Below is a small trained network, with its code and all its weights. Each question gives an input and a target symbol and asks what happens when units are switched off, that is, made to give their printed mean instead of their output.

import numpy as np


def w(rows, s, z=0):
    codes = np.array(rows[::2]) - 128.0
    scale = np.full(codes.shape[1], s)
    scale[-1] = z or s
    return codes * scale


def norm(h):
    return h / np.sqrt((h * h).mean(-1, keepdims=True) + 1e-5)


def softmax(a):
    e = np.exp(a - a.max(-1, keepdims=True))
    return e / e.sum(-1, keepdims=True)


def log_softmax(a):
    a = a - a.max(-1, keepdims=True)
    return a - np.log(np.exp(a).sum(-1, keepdims=True))


def net(x, mask):
    ids = ['ΓΘΛαβζημπ'.index(c) for c in x.split()]
    T = len(ids)
    res = E[ids] + P[:T]
    u = 0
    for l in range(3):
        r = norm(res)
        for j in range(3):
            rows = slice(3 * j, 3 * j + 3)
            q, k, v = (r @ M[l][rows].T for M in (Q, K, V))
            z = softmax(np.where(np.tri(T) > 0, q @ k.T / 3**0.5, -1e9)) @ v
            o = O[l][rows]
            res = res + np.where(mask[u + j], z, o[:, -1]) @ o[:, :-1]
        u += 3
    return log_softmax(norm(res)[-1] @ U[:, :-1].T + U[:, -1])


Q, K, V, O = {}, {}, {}, {}
E = w([
[136,125,171],'Γ',
[64,160,144],'Θ',
[249,183,209],'Λ',
[159,115,152],'α',
[154,146,126],'β',
[59,170,91],'ζ',
[154,149,126],'η',
[61,162,146],'μ',
[160,115,151],'π',
],0.018)
P = w([
[187,188,193],'0',
[164,219,155],'1',
[146,196,143],'2',
[137,168,133],'3',
[130,145,119],'4',
[125,120,106],'5',
[121,102,94],'6',
[120,79,82],'7',
[113,43,78],'8',
[139,3,101],'9',
],0.0055)
Q[0] = w([
[91,64,125],'0.h1',
[85,63,94],'0.h1',
[149,39,121],'0.h1',
[254,98,182],'0.h2',
[30,153,157],'0.h2',
[136,70,72],'0.h2',
[14,138,138],'0.h3',
[31,191,234],'0.h3',
[134,91,100],'0.h3',
],0.0083)
K[0] = w([
[138,135,106],'0.h1',
[136,165,154],'0.h1',
[173,133,98],'0.h1',
[111,3,128],'0.h2',
[138,130,132],'0.h2',
[88,103,127],'0.h2',
[114,142,80],'0.h3',
[157,189,104],'0.h3',
[116,148,144],'0.h3',
],0.014)
V[0] = w([
[134,254,57],'0.h1',
[191,66,112],'0.h1',
[188,103,147],'0.h1',
[191,112,107],'0.h2',
[203,154,149],'0.h2',
[143,143,48],'0.h2',
[186,73,97],'0.h3',
[82,112,47],'0.h3',
[111,245,90],'0.h3',
],0.0062)
O[0] = w([
[195,25,137,209],'0.h1',
[17,123,129,97],'0.h1',
[190,66,101,161],'0.h1',
[50,251,158,157],'0.h2',
[177,112,223,238],'0.h2',
[104,186,123,84],'0.h2',
[25,144,124,99],'0.h3',
[3,159,170,1],'0.h3',
[124,142,203,191],'0.h3',
],0.0048,0.0044)
Q[1] = w([
[83,143,194],'1.h1',
[150,96,133],'1.h1',
[76,179,84],'1.h1',
[213,89,105],'1.h2',
[206,10,121],'1.h2',
[136,93,135],'1.h2',
[120,127,125],'1.h3',
[185,124,129],'1.h3',
[194,87,188],'1.h3',
],0.013)
K[1] = w([
[3,169,178],'1.h1',
[233,98,80],'1.h1',
[44,225,48],'1.h1',
[82,50,168],'1.h2',
[62,56,115],'1.h2',
[16,138,102],'1.h2',
[192,81,186],'1.h3',
[119,101,69],'1.h3',
[97,7,2],'1.h3',
],0.0085)
V[1] = w([
[137,185,74],'1.h1',
[42,179,192],'1.h1',
[48,64,91],'1.h1',
[187,116,105],'1.h2',
[75,152,156],'1.h2',
[187,254,132],'1.h2',
[64,147,247],'1.h3',
[63,131,49],'1.h3',
[123,44,114],'1.h3',
],0.0095)
O[1] = w([
[172,9,209,111],'1.h1',
[230,65,66,95],'1.h1',
[158,150,94,11],'1.h1',
[72,109,128,166],'1.h2',
[211,116,167,103],'1.h2',
[82,92,173,218],'1.h2',
[126,212,2,123],'1.h3',
[81,185,112,2],'1.h3',
[106,120,151,103],'1.h3',
],0.0078,0.0092)
Q[2] = w([
[66,223,63],'2.h1',
[121,162,95],'2.h1',
[170,7,152],'2.h1',
[78,118,62],'2.h2',
[147,78,147],'2.h2',
[139,227,129],'2.h2',
[200,138,72],'2.h3',
[144,47,124],'2.h3',
[101,99,181],'2.h3',
],0.012)
K[2] = w([
[71,156,79],'2.h1',
[88,103,89],'2.h1',
[101,141,245],'2.h1',
[142,107,26],'2.h2',
[102,67,162],'2.h2',
[231,200,118],'2.h2',
[128,123,80],'2.h3',
[43,90,96],'2.h3',
[100,19,182],'2.h3',
],0.013)
V[2] = w([
[98,83,138],'2.h1',
[166,80,157],'2.h1',
[171,122,136],'2.h1',
[57,195,158],'2.h2',
[195,117,148],'2.h2',
[244,165,121],'2.h2',
[87,179,115],'2.h3',
[91,148,192],'2.h3',
[149,173,105],'2.h3',
],0.012)
O[2] = w([
[124,227,113,170],'2.h1',
[96,253,102,254],'2.h1',
[228,116,85,175],'2.h1',
[150,58,119,87],'2.h2',
[104,139,106,203],'2.h2',
[70,44,101,121],'2.h2',
[143,136,201,30],'2.h3',
[102,64,62,200],'2.h3',
[106,165,208,48],'2.h3',
],0.0068,0.0078)
U = w([
[157,93,7,189],'Γ',
[137,222,115,105],'Θ',
[210,149,127,130],'Λ',
[74,174,134,41],'α',
[109,92,211,251],'β',
[153,40,109,88],'ζ',
[75,172,140,20],'η',
[137,99,178,187],'μ',
[234,138,149,152],'π',
],0.012,0.0034)

Each question gives the input, a string of symbols that net reads in full, and the target symbol t.
The units are the heads (3 rows each of Q, K, V and O). Each row of codes is followed by its name. A weight is (code - 128) times the scale printed after its matrix; where a second scale follows, it is the last column's (O and U).
mask holds one flag per head, layer by layer. A switched-off head (its flag False) gives its mean, the last column of its rows in O, instead of its output. The means were averaged over made-up inputs and are rounded, as every weight is.
A unit's drop is (log p(t) with every unit on - log p(t) with that unit switched off) / (log p(t) with every unit on - log p(t) with every unit switched off).
The circuit of an input: a set's keep is (log p(t) with only the set's units on - log p(t) with every unit switched off) / (log p(t) with every unit on - log p(t) with every unit switched off). Starting from all 9 units, units are removed one at a time, each time the one whose removal leaves the highest keep (on an exact tie, the one counted first), for as long as the keep stays at least 0.8.
units of the circuit, in order: the units of the circuit, biggest drop first
most important unit: the unit with the biggest drop
heads that matter: for each layer, one digit per head in row order, 1 if its drop is at least 0.15 and else 0, layers parted by /
input β η β Γ π β Λ α Γ Γ, target Γ: heads that matter	010 / 010 / 001
input Λ Γ η, target Γ: heads that matter	010 / 000 / 010
input Λ Θ Λ μ ζ α η μ, target Θ: units of the circuit, in order	(1.h1; 1.h3; 2.h3)
input Γ β Γ μ Γ, target π: heads that matter	001 / 010 / 000
input μ Λ ζ Γ ζ β, target Θ: most important unit	0.h1
input β β Γ β β π μ β μ α, target π: heads that matter	000 / 010 / 000
input ζ α α Γ ζ μ Θ Θ, target Θ: heads that matter	101 / 101 / 011
input π β Γ Γ α μ ζ Θ Θ, target Θ: units of the circuit, in order	(1.h3; 2.h2)
input β β α β π α β ζ β Θ, target Γ: units of the circuit, in order	(1.h1; 0.h3)
input π Λ Λ β, target ζ: units of the circuit, in order	(1.h1; 2.h1; 2.h2)
input β η ζ, target Γ: heads that matter	000 / 100 / 000
input ζ η β Θ β β μ Θ μ, target Θ: heads that matter	000 / 101 / 011
input Γ Γ ζ Γ Λ β β η Λ, target β: units of the circuit, in order	(1.h3; 1.h1; 0.h3)
input Θ π β η Γ Λ β β, target β: units of the circuit, in order	(1.h3; 1.h1)
input β Γ μ β Γ Γ β η μ Γ, target π: units of the circuit, in order	(1.h2)
input β μ β β ζ Λ ζ β, target Θ: heads that matter	001 / 111 / 000
input β β μ ζ β β β ζ Γ α, target Γ: heads that matter	011 / 111 / 000
input Θ μ β Γ π, target Γ: heads that matter	001 / 101 / 101
input β Γ β μ μ Λ β η, target β: heads that matter	000 / 101 / 000
input β Γ η Γ Θ, target Γ: heads that matter	000 / 100 / 000
input μ Γ α, target Γ: units of the circuit, in order	(2.h2; 1.h3)
input η β Λ η μ β π, target β: units of the circuit, in order	(1.h1)
input μ α μ Θ Θ β β β η Λ, target β: units of the circuit, in order	(1.h3; 1.h1)
